x =
[[-.14  .34  .28 -.58  .05]
 [-.09  .26 -.36  .54  .15]
 [-.10  .25 -.36  .55  .07]
 [ .17  .01  .34  .00 -.06]
 [-.21 -.54  .05 -.25  .11]
 [-.19  .04 -.27 -.21 -.09]
 [-.18  .03 -.27 -.22 -.14]]
The entry just left of -.25: .05
Find the top entry of the column that holds the largest entry.
A: -.58
The fifth entry, reading row by row -> .05
Find the bottom-right entry.
A: -.14
The last entry of the largest entry's row is .07
Find the smallest entry in the last row.
A: -.27
Find the entry just left of the largest entry.
A: -.36
Find the entry directly above -.19.
A: -.21
The entry in the top-left corner: -.14
The entry directly above .03: .04
Find the entry just left of .54.
A: -.36
The bottom entry of the column that holds the smallest entry -> -.22
Find the entry in the bottom-left corner.
A: -.18
Find the entry directly above -.18.
A: -.19
The entry directly above .01: .25
The entry just left of .11: -.25
The entry directly below the smallest entry: .54
Find the entry directly below .04.
A: .03

Read these off the row that follows.
1) The entry just right of .46?
2) The entry just left of -.33?
3) The entry just right of the smallest entry?
array([ .07, -.29, -.33, -.05,  .05, -.14, -.01,  .46,  .38, -.20])
1) .38
2) -.29
3) -.05

Read these off the array that follows.
1) Read off the entry just left of the smallest entry.
2) Read off the first entry in reading order.
3) Read off the smallest entry.
[[5, 7, 5, 6], [4, 5, 7, 6], [7, 6, 5, 7], [3, 7, 5, 2], [5, 6, 6, 6], [6, 6, 5, 7], [5, 6, 6, 5], [5, 6, 6, 6], [5, 5, 6, 5], [5, 5, 5, 6], [5, 6, 5, 7], [7, 6, 6, 5], [6, 6, 6, 6], [5, 5, 6, 5]]
1) 5
2) 5
3) 2

Questions about the table below. Rows and columns are numbered from 0.
1) Find the entry directly above 351.
2) Find the top-right entry.
3) Find the top entry of the column that holds the largest entry.
4) Find the entry at row 1, column 0.
5) Find the entry just left of the largest entry.
6) Find the entry just left of 510.
7) Find the entry directly below 303.
8) Find the entry just left of the smallest entry.
[[391 960 382 321 142 327 138 577 649 484 443 800 404  29]
 [585 548 396 681 409 333 446  92 275 303 464 503 534 508]
 [335 431 285 536 371 562 177 347 448 188 652 332 348 312]
 [140 398 185 916 351 741 423 252 275 567 510 321 409 140]]
1) 371
2) 29
3) 960
4) 585
5) 391
6) 567
7) 188
8) 404

array([[  2, -25,  -4,  21, -20,   7,  -2,   0,  -1,  16, -26,  10,   0],
       [ -4, -20,  11,  11,  -1, -12,  19,  -6, -28,  20,   1,   1, -20],
       [ 17, -16,  -6,  -9,   3,   5,  -9, -18,   2,  13,  10,  -2,   2],
       [-28, -43, -13,  -6, -30,  -9, -12, -30, -11, -10,  12,  20, -12],
       [ -4, -15,   6, -24,   9,  -2,  21,  31, -14, -21,  -3,   7,   8],
       [-18,   3, -26, -24,   9, -28, -28, -27, -13,   5,  -6, -23, -44],
       [-19,  10,  10, -19,  -3, -12,  -8, -20,  -3,  -8, -21, -20, -27],
       [ 37,  22,  14,  15, -10, -10,  19,  -7, -21,  34, -23,   0,  17],
       [  3, -17,   5, -23, -29, -12, -17,  -7,  11, -17,   2,   3, -14],
       [ 17,  -4, -19, -10, -18, -32,  19, -17, -12,   2, -11, -13, -10]])
Which number is the last entry, reading row by row? -10
The top-left entry is 2
Which number is the largest entry in the last row? 19
The entry directly below the largest entry is 3
The third entry from the end, reading row by row: -11
The third smallest entry is -32
The entry in the bottom-left corner -> 17
The entry just left of the smallest entry: -23
The minimum is -44
Which number is the first entry of the largest entry's row? 37
The last entry in the row that holds the largest entry -> 17
Which number is the entry in the top-right corner? 0
The smallest entry in the first column -> -28
Which number is the second largest entry? 34
Which number is the 2nd-last entry, reading row by row? -13
The largest entry in the first row: 21
Which number is the entry directly above the smallest entry? 8
Which number is the entry directly below 13? -10
Which number is the 2nd entry on the diagonal from the top-right corner? 1
Which number is the entry directly above the largest entry? -19
The second entry on the main diagonal is -20
Which number is the 3rd entry on the diagonal from the top-right corner? 10
Which number is the entry directly below the smallest entry? -27
The entry just right of the largest entry: 22
The fifth entry in reading order -> -20
